Below is a small trained network, with its code and all its weights. Each question gives an input and a target symbol and asks what happens when units are switched off, that is, made to give their printed mean instead of their output.

import numpy as np


def w(rows, s, z=0):
    codes = np.array(rows[::2]) - 128.0
    scale = np.full(codes.shape[1], s)
    scale[-1] = z or s
    return codes * scale


def f(y):
    return np.maximum(y, 0)


def softmax(a):
    e = np.exp(a - a.max(-1, keepdims=True))
    return e / e.sum(-1, keepdims=True)


def log_softmax(a):
    a = a - a.max(-1, keepdims=True)
    return a - np.log(np.exp(a).sum(-1, keepdims=True))


def net(x, mask):
    ids = ['ΔΨαβγεζθτ'.index(c) for c in x.split()]
    T = len(ids)
    res = E[ids] + P[:T]
    u = 0
    for l in range(3):
        r = res
        for j in range(2):
            rows = slice(3 * j, 3 * j + 3)
            q, k, v = (r @ M[l][rows].T for M in (Q, K, V))
            z = softmax(np.where(np.tri(T) > 0, q @ k.T / 3**0.5, -1e9)) @ v
            o = O[l][rows]
            res = res + np.where(mask[u + j], z, o[:, -1]) @ o[:, :-1]
        u += 2
        y = f(res @ A[l][:, :-1].T + A[l][:, -1])
        res = res + np.where(mask[u : u + 8], y, B[l][:, -1]) @ B[l][:, :-1]
        u += 8
    return log_softmax(res[-1] @ U[:, :-1].T + U[:, -1])


Q, K, V, O, A, B = {}, {}, {}, {}, {}, {}
E = w([
[167,128,162],'Δ',
[74,92,112],'Ψ',
[86,207,218],'α',
[146,92,144],'β',
[176,149,179],'γ',
[190,156,173],'ε',
[79,130,218],'ζ',
[254,159,169],'θ',
[74,247,98],'τ',
],0.0095)
P = w([
[80,181,126],'0',
[113,123,222],'1',
[117,102,254],'2',
[135,96,240],'3',
[134,93,219],'4',
[137,91,193],'5',
[143,95,167],'6',
[144,99,126],'7',
[129,127,93],'8',
[134,116,71],'9',
[124,114,68],'10',
],0.0034)
Q[0] = w([
[120,241,213],'0.h0',
[111,134,100],'0.h0',
[169,186,222],'0.h0',
[130,182,220],'0.h1',
[79,160,44],'0.h1',
[102,253,140],'0.h1',
],0.0067)
K[0] = w([
[241,216,227],'0.h0',
[104,120,77],'0.h0',
[215,187,172],'0.h0',
[152,250,48],'0.h1',
[216,48,191],'0.h1',
[197,185,3],'0.h1',
],0.0052)
V[0] = w([
[59,163,106],'0.h0',
[74,132,108],'0.h0',
[29,116,128],'0.h0',
[106,47,200],'0.h1',
[157,189,96],'0.h1',
[128,2,186],'0.h1',
],0.0052)
O[0] = w([
[183,112,148,158],'0.h0',
[157,108,138,101],'0.h0',
[203,81,82,141],'0.h0',
[138,148,3,149],'0.h1',
[130,112,170,157],'0.h1',
[111,141,12,10],'0.h1',
],0.0057,0.0012)
A[0] = w([
[27,128,194,78],'0.n0',
[75,12,137,174],'0.n1',
[254,2,83,148],'0.n2',
[79,49,205,108],'0.n3',
[159,100,124,2],'0.n4',
[54,105,172,69],'0.n5',
[196,69,21,2],'0.n6',
[99,151,246,143],'0.n7',
],0.0058,0.0057)
B[0] = w([
[229,103,193,160],'0.n0',
[109,52,105,163],'0.n1',
[208,255,189,156],'0.n2',
[204,67,66,154],'0.n3',
[192,21,191,128],'0.n4',
[237,140,136,132],'0.n5',
[242,7,239,128],'0.n6',
[166,82,211,255],'0.n7',
],0.0057,0.0044)
Q[1] = w([
[176,125,130],'1.h0',
[180,213,153],'1.h0',
[151,18,141],'1.h0',
[103,3,81],'1.h1',
[141,123,191],'1.h1',
[171,10,169],'1.h1',
],0.0068)
K[1] = w([
[208,98,96],'1.h0',
[110,101,17],'1.h0',
[151,165,191],'1.h0',
[119,112,245],'1.h1',
[178,187,84],'1.h1',
[159,175,253],'1.h1',
],0.007)
V[1] = w([
[141,189,177],'1.h0',
[183,126,152],'1.h0',
[171,88,83],'1.h0',
[101,81,159],'1.h1',
[102,2,158],'1.h1',
[159,162,40],'1.h1',
],0.007)
O[1] = w([
[139,167,164,232],'1.h0',
[114,175,120,188],'1.h0',
[189,133,68,57],'1.h0',
[75,92,88,154],'1.h1',
[81,95,2,127],'1.h1',
[171,164,105,3],'1.h1',
],0.0061,0.0041)
A[1] = w([
[102,76,178,65],'1.n0',
[8,53,127,132],'1.n1',
[184,190,115,37],'1.n2',
[177,33,180,89],'1.n3',
[2,246,181,117],'1.n4',
[218,160,185,195],'1.n5',
[186,118,217,252],'1.n6',
[22,65,142,85],'1.n7',
],0.0054,0.0034)
B[1] = w([
[185,180,83,144],'1.n0',
[84,32,52,146],'1.n1',
[210,93,111,131],'1.n2',
[201,89,30,151],'1.n3',
[96,218,195,196],'1.n4',
[146,62,157,211],'1.n5',
[138,55,233,254],'1.n6',
[79,3,73,140],'1.n7',
],0.0051,0.0074)
Q[2] = w([
[151,215,76],'2.h0',
[121,44,181],'2.h0',
[187,221,36],'2.h0',
[59,165,21],'2.h1',
[175,81,48],'2.h1',
[2,187,156],'2.h1',
],0.0071)
K[2] = w([
[70,130,183],'2.h0',
[213,148,145],'2.h0',
[23,66,159],'2.h0',
[96,2,200],'2.h1',
[178,112,189],'2.h1',
[22,94,67],'2.h1',
],0.0069)
V[2] = w([
[57,76,149],'2.h0',
[23,127,140],'2.h0',
[190,126,105],'2.h0',
[59,253,107],'2.h1',
[18,116,119],'2.h1',
[40,236,93],'2.h1',
],0.0072)
O[2] = w([
[81,66,117,219],'2.h0',
[45,1,199,116],'2.h0',
[185,164,58,63],'2.h0',
[193,62,198,46],'2.h1',
[119,46,117,137],'2.h1',
[183,20,196,2],'2.h1',
],0.0072,0.003)
A[2] = w([
[8,197,93,225],'2.n0',
[181,156,181,115],'2.n1',
[153,205,165,60],'2.n2',
[196,100,153,122],'2.n3',
[130,68,147,255],'2.n4',
[15,118,136,251],'2.n5',
[138,2,117,97],'2.n6',
[170,175,165,178],'2.n7',
],0.0074,0.0028)
B[2] = w([
[241,32,24,226],'2.n0',
[155,227,77,214],'2.n1',
[101,208,63,184],'2.n2',
[190,124,75,173],'2.n3',
[219,71,131,213],'2.n4',
[101,29,178,255],'2.n5',
[230,234,32,171],'2.n6',
[135,253,90,212],'2.n7',
],0.0051,0.0068)
U = w([
[60,134,231,114],'Δ',
[145,149,123,4],'Ψ',
[105,69,98,254],'α',
[125,158,143,93],'β',
[117,180,135,119],'γ',
[125,149,141,36],'ε',
[161,132,114,53],'ζ',
[121,243,92,212],'θ',
[255,114,161,93],'τ',
],0.0074,0.0058)

Each question gives the input, a string of symbols that net reads in full, and the target symbol t.
The units are the heads (3 rows each of Q, K, V and O) and the neurons (one row each of A and B). Each row of codes is followed by its name. A weight is (code - 128) times the scale printed after its matrix; where a second scale follows, it is the last column's (O, A, B and U).
mask holds one flag per unit, layer by layer, with each layer's heads first. A switched-off unit (its flag False) gives its mean, the last column of its rows in O or B, instead of its output. The means were averaged over made-up inputs and are rounded, as every weight is.
A unit's drop is (log p(t) with every unit on - log p(t) with that unit switched off) / (log p(t) with every unit on - log p(t) with every unit switched off).
The circuit of an input: a set's keep is (log p(t) with only the set's units on - log p(t) with every unit switched off) / (log p(t) with every unit on - log p(t) with every unit switched off). Starting from the 12 units with the biggest drops (on a tie, the unit counted first), units are removed one at a time, each time the one whose removal leaves the highest keep (on an exact tie, the one counted first), for as long as the keep stays at least 0.8.
units of the circuit, in order: the units of the circuit, biggest drop first
most important unit: the unit with the biggest drop
top k neurons: the k neurons with the biggest drops, biggest first
which heads matter: for each layer, one digit per head in row order, 1 if its drop is at least 0.15 and else 0, layers parted by /
drop when u is switched off: that unit's drop, to one decimal
input α ε θ ε α α β θ Δ ε, target θ: units of the circuit, in order => 2.h1, 2.h0
input α θ τ τ, target Δ: which heads matter => 10 / 00 / 01
input θ θ ζ Δ γ ζ α θ α ε, target θ: units of the circuit, in order => 2.h1
input ζ ζ α α τ τ, target Δ: which heads matter => 01 / 00 / 11
input ζ Ψ β θ ε α ε θ Δ α ζ, target θ: units of the circuit, in order => 2.h0, 2.h1
input α α ζ Δ α θ Ψ γ, target θ: units of the circuit, in order => 0.n2, 2.h1, 2.h0
input α θ α Ψ α τ Ψ α θ, target θ: units of the circuit, in order => 0.n2, 2.h1, 2.n5
input α θ ε Ψ α Δ τ τ ε γ, target τ: top 2 neurons => 1.n6, 1.n5
input γ Ψ α θ γ, target θ: units of the circuit, in order => 2.h0, 2.h1
input ζ γ τ Ψ τ α, target τ: which heads matter => 00 / 00 / 01
input α α α β ζ, target α: which heads matter => 01 / 01 / 01
input α Δ α Ψ θ α, target θ: which heads matter => 00 / 00 / 10
input ζ θ α τ ζ α ζ α γ Ψ τ, target α: which heads matter => 00 / 00 / 11
input θ α Δ ε Ψ Ψ τ α, target τ: most important unit => 2.h1
input α τ Δ ζ, target τ: which heads matter => 00 / 00 / 00
input Ψ α Ψ ζ α, target α: which heads matter => 00 / 11 / 11
input τ α ζ α τ ζ Δ Δ θ, target θ: which heads matter => 01 / 00 / 01
input Δ α τ θ α τ Ψ τ τ α Δ, target τ: which heads matter => 00 / 00 / 01
input α α α ε θ α α, target θ: drop when 2.h1 is switched off => 0.2
input α α τ γ α α α α Ψ α, target Δ: most important unit => 2.h0
input Δ α θ Δ Δ, target θ: drop when 0.n0 is switched off => -0.1
input τ Δ α Δ Ψ, target α: drop when 0.n1 is switched off => 0.1
